Below are the code and all the weights of a small trained network. Each question names an input and a class and asks about switching units off, where a switched-off unit gives its printed mean instead of its output.

import numpy as np


def w(rows, s, z=0):
    codes = np.array(rows[::2]) - 128.0
    scale = np.full(codes.shape[1], s)
    scale[-1] = z or s
    return codes * scale


def norm(h):
    return h / np.sqrt((h * h).mean(-1, keepdims=True) + 1e-5)


def f(y):
    return np.maximum(y, 0)


def log_softmax(a):
    a = a - a.max(-1, keepdims=True)
    return a - np.log(np.exp(a).sum(-1, keepdims=True))


def net(x, mask):
    res = np.array(x, float).reshape(1, 7) / 4 @ E
    u = 0
    for l in range(2):
        y = f(norm(res) @ A[l][:, :-1].T + A[l][:, -1])
        res = res + np.where(mask[u : u + 9], y, B[l][:, -1]) @ B[l][:, :-1]
        u += 9
    return log_softmax(norm(res)[-1] @ U[:, :-1].T + U[:, -1])


A, B = {}, {}
E = w([
[136,132,240,140,168,70,129],'x0',
[98,181,100,157,117,58,245],'x1',
[166,67,119,59,91,7,131],'x2',
[165,124,84,218,142,90,94],'x3',
[129,131,126,133,124,128,119],'x4',
[61,71,120,154,145,128,124],'x5',
[57,227,51,41,254,58,27],'x6',
],0.0086)
A[0] = w([
[26,34,94,152,154,113,167,64],'L0N0',
[144,183,225,140,140,74,126,7],'L0N1',
[246,230,117,85,120,141,162,58],'L0N2',
[94,160,103,100,135,123,97,245],'L0N3',
[170,114,140,132,110,153,131,202],'L0N4',
[129,138,6,91,50,159,137,3],'L0N5',
[119,118,216,139,150,99,106,41],'L0N6',
[100,103,162,34,145,154,178,69],'L0N7',
[134,44,86,91,94,42,140,60],'L0N8',
],0.013,0.0054)
B[0] = w([
[106,116,199,220,116,41,45,191],'L0N0',
[60,49,93,126,198,128,182,167],'L0N1',
[61,93,195,245,105,56,48,189],'L0N2',
[188,108,174,129,71,131,134,254],'L0N3',
[129,136,101,101,133,102,52,207],'L0N4',
[74,4,110,100,237,96,183,194],'L0N5',
[147,15,45,105,199,147,141,164],'L0N6',
[42,139,154,132,34,128,119,186],'L0N7',
[228,212,183,95,159,139,146,235],'L0N8',
],0.011,0.0075)
A[1] = w([
[72,190,111,87,210,101,121,3],'L1N0',
[66,223,92,88,194,71,66,45],'L1N1',
[98,188,151,178,148,66,224,89],'L1N2',
[64,176,131,92,173,44,47,59],'L1N3',
[76,146,179,54,91,156,141,54],'L1N4',
[54,176,124,200,172,215,123,131],'L1N5',
[138,83,183,202,69,136,224,109],'L1N6',
[133,124,8,123,95,142,150,172],'L1N7',
[233,150,66,216,213,78,79,182],'L1N8',
],0.011,0.0049)
B[1] = w([
[146,117,69,124,134,189,149,145],'L1N0',
[252,83,36,200,40,235,157,174],'L1N1',
[85,155,59,59,192,166,25,187],'L1N2',
[148,122,96,207,121,108,127,211],'L1N3',
[74,155,83,142,97,149,200,159],'L1N4',
[196,178,232,61,183,9,200,175],'L1N5',
[175,166,32,137,128,165,99,213],'L1N6',
[89,101,106,104,206,82,153,143],'L1N7',
[27,144,161,71,68,165,177,254],'L1N8',
],0.011,0.0092)
U = w([
[248,94,55,183,91,185,128,40],'0',
[125,18,96,104,225,110,185,34],'1',
[232,185,190,101,166,73,177,167],'2',
[117,113,157,205,105,81,62,133],'3',
[122,140,100,91,150,155,57,252],'4',
[47,143,130,113,69,142,179,59],'5',
[130,114,123,124,123,114,120,223],'6',
],0.013,0.0039)

Each question gives the input, the list of numbers given to net, and the class t.
The units are the neurons (one row each of A and B). Each row of codes is followed by its name. A weight is (code - 128) times the scale printed after its matrix; where a second scale follows, it is the last column's (A, B and U).
mask holds one flag per neuron, layer by layer. A switched-off neuron (its flag False) gives its mean, the last column of its row in B, instead of its output. The means were averaged over made-up inputs and are rounded, as every weight is.
A unit's drop is (log p(t) with every unit on - log p(t) with that unit switched off) / (log p(t) with every unit on - log p(t) with every unit switched off).
The circuit of an input: a set's keep is (log p(t) with only the set's units on - log p(t) with every unit switched off) / (log p(t) with every unit on - log p(t) with every unit switched off). Starting from the 12 units with the biggest drops (on a tie, the unit counted first), units are removed one at a time, each time the one whose removal leaves the highest keep (on an exact tie, the one counted first), for as long as the keep stays at least 0.8.
units of the circuit, in order: the units of the circuit, biggest drop first
k most important neurons: the k neurons with the biggest drops, biggest first
k most important neurons of layer l: the k neurons of layer l with the biggest drops, biggest first
input [-4,-5,6,8,-5,7,8], class 0: units of the circuit, in order : L1N1
input [4,-4,-2,-8,6,-5,4], class 5: 3 most important neurons of layer 0 : L0N7, L0N0, L0N4
input [-2,3,-2,8,-3,2,-6], class 5: units of the circuit, in order : L1N8, L0N3
input [-8,-6,-2,5,4,8,-7], class 1: 4 most important neurons of layer 1 : L1N7, L1N1, L1N3, L1N5
input [7,0,-7,0,0,-7,0], class 1: 2 most important neurons : L0N1, L0N6
input [1,3,-8,-3,3,-3,6], class 2: 2 most important neurons of layer 1 : L1N5, L1N6
input [3,8,5,1,-3,3,-6], class 4: units of the circuit, in order : L1N2, L1N6, L0N3, L1N1
input [3,-7,-2,8,-7,-2,-5], class 5: 2 most important neurons : L1N8, L0N3
input [7,5,7,-1,7,0,3], class 1: 4 most important neurons : L0N1, L0N6, L1N5, L1N2
input [2,2,-4,-7,4,2,6], class 5: 2 most important neurons : L0N3, L0N7
input [8,0,5,-2,2,-3,-6], class 1: units of the circuit, in order : L0N1, L0N6
input [-6,7,-6,-4,3,6,-3], class 4: units of the circuit, in order : L1N2, L1N6
input [7,-7,-6,-1,-4,-1,-2], class 1: units of the circuit, in order : L0N6, L0N1
input [4,-8,-3,4,-2,-6,-6], class 4: 2 most important neurons of layer 0 : L0N4, L0N3
input [-2,2,-8,-6,-4,-4,4], class 2: units of the circuit, in order : L1N5
input [-7,-7,-5,7,7,-8,-6], class 3: 2 most important neurons : L0N4, L0N2
input [6,8,6,-7,1,-4,5], class 4: 3 most important neurons : L1N2, L1N8, L0N5
input [-2,8,-6,5,6,-1,-5], class 4: units of the circuit, in order : L1N2, L0N3
input [-1,4,-4,1,-7,8,-7], class 3: 3 most important neurons of layer 0 : L0N0, L0N3, L0N8
input [-5,-4,7,-7,1,2,-1], class 2: units of the circuit, in order : L0N8
input [-5,2,5,7,-7,4,0], class 5: 3 most important neurons : L1N8, L0N8, L1N5
input [-1,0,-6,-4,-3,-5,5], class 2: 2 most important neurons : L1N5, L0N4
input [-7,-3,7,6,-1,0,3], class 1: 3 most important neurons : L0N5, L1N5, L0N0
input [1,3,-6,-2,1,7,-3], class 3: 2 most important neurons : L0N0, L0N8
input [6,2,3,4,-3,-4,-6], class 0: 2 most important neurons of layer 1 : L1N6, L1N5
